Here is a tiny trained network, its code and every weight. The questions are about switching its units off for an input and a target symbol, where a switched-off unit gives its printed mean instead of its output.

import numpy as np


def w(rows, s, z=0):
    codes = np.array(rows[::2]) - 128.0
    scale = np.full(codes.shape[1], s)
    scale[-1] = z or s
    return codes * scale


def f(y):
    return np.maximum(y, 0)


def softmax(a):
    e = np.exp(a - a.max(-1, keepdims=True))
    return e / e.sum(-1, keepdims=True)


def log_softmax(a):
    a = a - a.max(-1, keepdims=True)
    return a - np.log(np.exp(a).sum(-1, keepdims=True))


def net(x, mask):
    ids = ['ΦΩαβγεηθμψ'.index(c) for c in x.split()]
    T = len(ids)
    res = E[ids] + P[:T]
    u = 0
    for l in range(2):
        q, k, v = (res @ M[l].T for M in (Q, K, V))
        z = softmax(np.where(np.tri(T) > 0, q @ k.T / 2**0.5, -1e9)) @ v
        res = res + np.where(mask[u], z, O[l][:, -1]) @ O[l][:, :-1]
        u += 1
        y = f(res @ A[l][:, :-1].T + A[l][:, -1])
        res = res + np.where(mask[u : u + 16], y, B[l][:, -1]) @ B[l][:, :-1]
        u += 16
    return log_softmax(res[-1] @ U[:, :-1].T + U[:, -1])


Q, K, V, O, A, B = {}, {}, {}, {}, {}, {}
E = w([
[71,109,200,134,66,93,148,75,106],'Φ',
[183,168,130,83,121,97,131,144,114],'Ω',
[151,144,168,69,45,42,90,119,140],'α',
[119,163,109,88,109,159,190,136,176],'β',
[102,180,85,115,95,84,90,85,149],'γ',
[181,129,25,131,83,113,169,143,145],'ε',
[160,167,136,104,148,123,111,253,92],'η',
[140,81,140,145,180,139,175,132,115],'θ',
[56,124,159,110,176,113,162,160,121],'μ',
[93,98,59,95,115,104,189,167,89],'ψ',
],0.021)
P = w([
[149,193,170,215,221,93,201,53,121],'0',
[167,148,163,247,237,137,115,73,119],'1',
[158,139,174,195,223,117,140,96,127],'2',
[147,132,178,154,196,114,157,114,143],'3',
[133,128,186,115,194,109,157,119,154],'4',
[123,121,181,87,169,107,161,129,163],'5',
[113,119,172,76,151,110,157,131,169],'6',
[90,115,158,53,145,115,141,132,165],'7',
[86,113,136,28,131,120,135,135,162],'8',
[81,115,131,12,128,121,132,138,172],'9',
[73,112,122,1,118,135,132,142,175],'10',
],0.0055)
Q[0] = w([
[77,92,95,10,121,59,228,169,122],'L0H0',
[106,149,122,238,255,61,87,86,89],'L0H0',
],0.0062)
K[0] = w([
[93,3,112,100,136,148,103,253,109],'L0H0',
[115,123,103,158,180,60,177,151,115],'L0H0',
],0.0073)
V[0] = w([
[80,9,57,2,183,195,61,120,25],'L0H0',
[110,168,135,149,113,199,53,233,25],'L0H0',
],0.005)
O[0] = w([
[79,215,133,244,131,79,209,148,136,1],'L0H0',
[79,105,180,114,2,174,123,109,235,47],'L0H0',
],0.0094,0.00087)
A[0] = w([
[163,134,154,163,190,191,92,152,149,159],'L0N0',
[76,168,149,169,86,119,56,116,90,139],'L0N1',
[122,174,135,84,91,175,141,101,158,90],'L0N2',
[117,62,61,126,140,98,130,126,141,28],'L0N3',
[122,124,143,130,146,58,188,215,90,167],'L0N4',
[148,139,95,157,81,186,158,94,170,100],'L0N5',
[87,59,104,120,141,160,197,126,104,138],'L0N6',
[151,99,93,160,80,101,127,139,96,29],'L0N7',
[88,138,144,107,55,113,72,185,69,70],'L0N8',
[86,141,139,126,95,159,98,100,153,98],'L0N9',
[142,11,137,163,185,196,116,143,128,2],'L0N10',
[138,103,125,130,88,172,102,64,185,35],'L0N11',
[127,158,150,96,129,170,91,194,103,145],'L0N12',
[107,168,190,140,62,114,87,105,131,96],'L0N13',
[103,84,59,116,159,148,163,110,115,193],'L0N14',
[41,92,161,145,178,134,119,132,140,141],'L0N15',
],0.011,0.0057)
B[0] = w([
[186,129,157,108,158,127,106,132,254,156],'L0N0',
[63,100,135,86,143,107,96,143,173,153],'L0N1',
[70,75,76,126,156,66,166,166,91,185],'L0N2',
[110,96,187,190,114,112,211,37,113,148],'L0N3',
[161,159,134,158,153,119,38,131,109,254],'L0N4',
[218,91,108,84,175,120,142,152,174,163],'L0N5',
[102,192,154,149,34,48,76,102,207,215],'L0N6',
[97,88,179,71,161,163,111,130,127,138],'L0N7',
[124,126,165,136,147,86,190,105,108,168],'L0N8',
[160,226,155,93,121,145,148,111,183,150],'L0N9',
[86,221,216,179,178,144,125,114,106,138],'L0N10',
[135,189,80,95,136,180,168,57,46,143],'L0N11',
[113,42,123,119,192,167,178,150,103,175],'L0N12',
[118,64,61,143,147,106,104,127,75,164],'L0N13',
[109,88,191,135,120,116,178,93,153,224],'L0N14',
[180,151,111,32,125,102,70,150,140,171],'L0N15',
],0.0081,0.0091)
Q[1] = w([
[112,121,141,107,116,90,90,133,221],'L1H0',
[113,152,186,96,76,1,190,104,243],'L1H0',
],0.0087)
K[1] = w([
[60,180,132,52,154,112,198,251,140],'L1H0',
[31,38,194,211,147,159,194,254,57],'L1H0',
],0.0078)
V[1] = w([
[76,179,98,164,200,83,198,149,47],'L1H0',
[101,3,57,167,220,111,87,242,91],'L1H0',
],0.0039)
O[1] = w([
[255,108,231,136,186,196,133,44,49,157],'L1H0',
[226,114,207,202,210,161,36,146,62,254],'L1H0',
],0.0078,0.0031)
A[1] = w([
[55,177,60,57,86,129,108,57,149,17],'L1N0',
[137,141,150,97,173,104,56,159,80,80],'L1N1',
[112,125,185,146,138,166,100,143,121,33],'L1N2',
[142,161,178,79,152,197,92,80,106,144],'L1N3',
[22,60,128,128,89,147,143,56,119,3],'L1N4',
[110,73,148,175,113,133,88,97,75,22],'L1N5',
[132,126,82,138,166,167,37,177,57,88],'L1N6',
[132,109,154,139,171,124,155,138,155,231],'L1N7',
[109,129,147,150,6,119,141,133,144,61],'L1N8',
[133,83,54,145,95,138,200,120,120,83],'L1N9',
[143,104,153,235,143,196,101,90,88,56],'L1N10',
[90,169,123,90,83,170,165,154,167,133],'L1N11',
[130,196,139,84,108,171,75,113,159,89],'L1N12',
[236,178,94,104,149,216,112,133,47,32],'L1N13',
[39,154,154,120,71,129,152,79,120,36],'L1N14',
[118,45,146,93,139,169,134,147,111,57],'L1N15',
],0.011,0.006)
B[1] = w([
[190,163,129,195,161,255,104,92,70,169],'L1N0',
[133,87,105,122,167,203,144,124,172,239],'L1N1',
[182,118,66,96,34,158,83,118,160,147],'L1N2',
[124,111,63,180,108,89,214,151,59,178],'L1N3',
[53,39,193,164,61,251,120,142,128,143],'L1N4',
[136,188,136,146,144,190,204,213,147,150],'L1N5',
[161,189,179,187,61,84,177,73,155,166],'L1N6',
[120,149,143,131,77,134,62,151,86,254],'L1N7',
[108,165,36,127,155,77,190,124,94,159],'L1N8',
[159,100,89,98,112,189,112,243,171,155],'L1N9',
[88,111,161,14,248,147,171,108,159,140],'L1N10',
[87,164,164,74,102,86,152,34,161,159],'L1N11',
[101,85,76,118,200,109,229,132,149,153],'L1N12',
[103,52,226,178,179,172,215,43,112,156],'L1N13',
[74,41,70,143,137,161,136,205,167,161],'L1N14',
[57,189,18,65,89,89,206,80,4,158],'L1N15',
],0.0086,0.0091)
U = w([
[60,64,157,153,102,165,123,109,170,88],'Φ',
[86,172,170,58,69,155,191,51,215,97],'Ω',
[145,164,71,146,141,166,83,63,121,136],'α',
[136,169,120,103,126,146,105,194,80,127],'β',
[117,117,99,181,94,73,153,99,124,135],'γ',
[148,65,143,86,136,64,65,73,77,103],'ε',
[131,139,146,131,156,136,254,107,65,2],'η',
[114,112,132,119,230,149,142,182,171,78],'θ',
[202,95,80,163,79,159,152,167,192,148],'μ',
[170,182,238,202,124,146,74,162,176,243],'ψ',
],0.0089,0.0066)

Each question gives the input, a string of symbols that net reads in full, and the target symbol t.
The units are the heads (2 rows each of Q, K, V and O) and the neurons (one row each of A and B). Each row of codes is followed by its name. A weight is (code - 128) times the scale printed after its matrix; where a second scale follows, it is the last column's (O, A, B and U).
mask holds one flag per unit, layer by layer, with each layer's heads first. A switched-off unit (its flag False) gives its mean, the last column of its rows in O or B, instead of its output. The means were averaged over made-up inputs and are rounded, as every weight is.
A unit's drop is (log p(t) with every unit on - log p(t) with that unit switched off) / (log p(t) with every unit on - log p(t) with every unit switched off).
The circuit of an input: a set's keep is (log p(t) with only the set's units on - log p(t) with every unit switched off) / (log p(t) with every unit on - log p(t) with every unit switched off). Starting from the 12 units with the biggest drops (on a tie, the unit counted first), units are removed one at a time, each time the one whose removal leaves the highest keep (on an exact tie, the one counted first), for as long as the keep stays at least 0.8.
circuit, biggest first: the units of the circuit, biggest drop first
most important unit: the unit with the biggest drop
k most important neurons: the k neurons with the biggest drops, biggest first
top k neurons in layer l: the k neurons of layer l with the biggest drops, biggest first
input β β ψ Ω μ μ ψ ψ θ, target ψ: most important unit	L0N4
input β α η ψ β α ε α α β, target β: top 2 neurons in layer 1	L1N15, L1N7
input β ψ β γ η β β, target η: 3 most important neurons	L0N12, L0N6, L0N11
input η Ω α, target η: top 4 neurons in layer 0	L0N6, L0N12, L0N13, L0N11
input μ μ ε ε Φ η η Ω β β η, target η: circuit, biggest first	L0N12, L1N15
input ψ β η β β θ β Φ ψ θ α, target ψ: 2 most important neurons	L0N12, L0N0
input β α α μ η Φ γ, target η: circuit, biggest first	L0N12, L1H0, L0N6, L1N3
input ψ μ β β β β β β η Ω, target η: 2 most important neurons	L0N12, L0N6
input θ Φ α η ε ψ β, target ψ: top 2 neurons in layer 0	L0N12, L0N2
input β β γ Φ γ η β Φ, target η: circuit, biggest first	L0N12, L1H0, L1N3
input Φ Φ β η ψ ε, target ψ: circuit, biggest first	L0N12, L1H0
input β ε ψ γ ψ γ ψ Φ, target Φ: 2 most important neurons	L1N4, L0N6
input η β ψ μ, target ψ: circuit, biggest first	L1H0, L0N12
input α θ θ γ η θ, target θ: top 3 neurons in layer 1	L1N10, L1N1, L1N3
input β ε θ Ω Φ ψ β β ε η, target η: circuit, biggest first	L1N15, L0N12
input Φ γ β, target Ω: circuit, biggest first	L1H0
input Ω θ θ η β θ, target θ: circuit, biggest first	L1N10, L0N12, L1H0
input ψ β ψ α Ω ψ μ ψ η, target ψ: 4 most important neurons	L0N4, L1N6, L0N14, L1N7
input Φ β θ γ, target α: circuit, biggest first	L1N0, L1H0, L0N0
input β ψ θ η μ, target μ: most important unit	L0N15
input η γ β, target η: 4 most important neurons	L0N12, L0N6, L0N11, L0N13
input α Φ β β ψ ψ θ ψ, target γ: 3 most important neurons	L0N6, L0N4, L1N8
input β Φ β Ω γ β ψ η Φ ψ Φ, target ψ: circuit, biggest first	L1H0, L0N12
input θ β β ψ η Φ μ ψ α, target ψ: top 4 neurons in layer 0	L0N12, L0N6, L0N14, L0N0
input β ε μ θ β Φ β Φ η ε, target η: 4 most important neurons	L0N12, L0N6, L1N13, L0N8
input ψ β η β Φ, target η: top 4 neurons in layer 0	L0N12, L0N6, L0N8, L0N14
input ψ Ω θ ψ γ ψ θ β θ, target ψ: top neuron in layer 0	L0N6
input Φ η ψ β μ, target ψ: 2 most important neurons	L0N12, L1N6
input η α α, target η: 3 most important neurons	L0N6, L0N12, L0N13
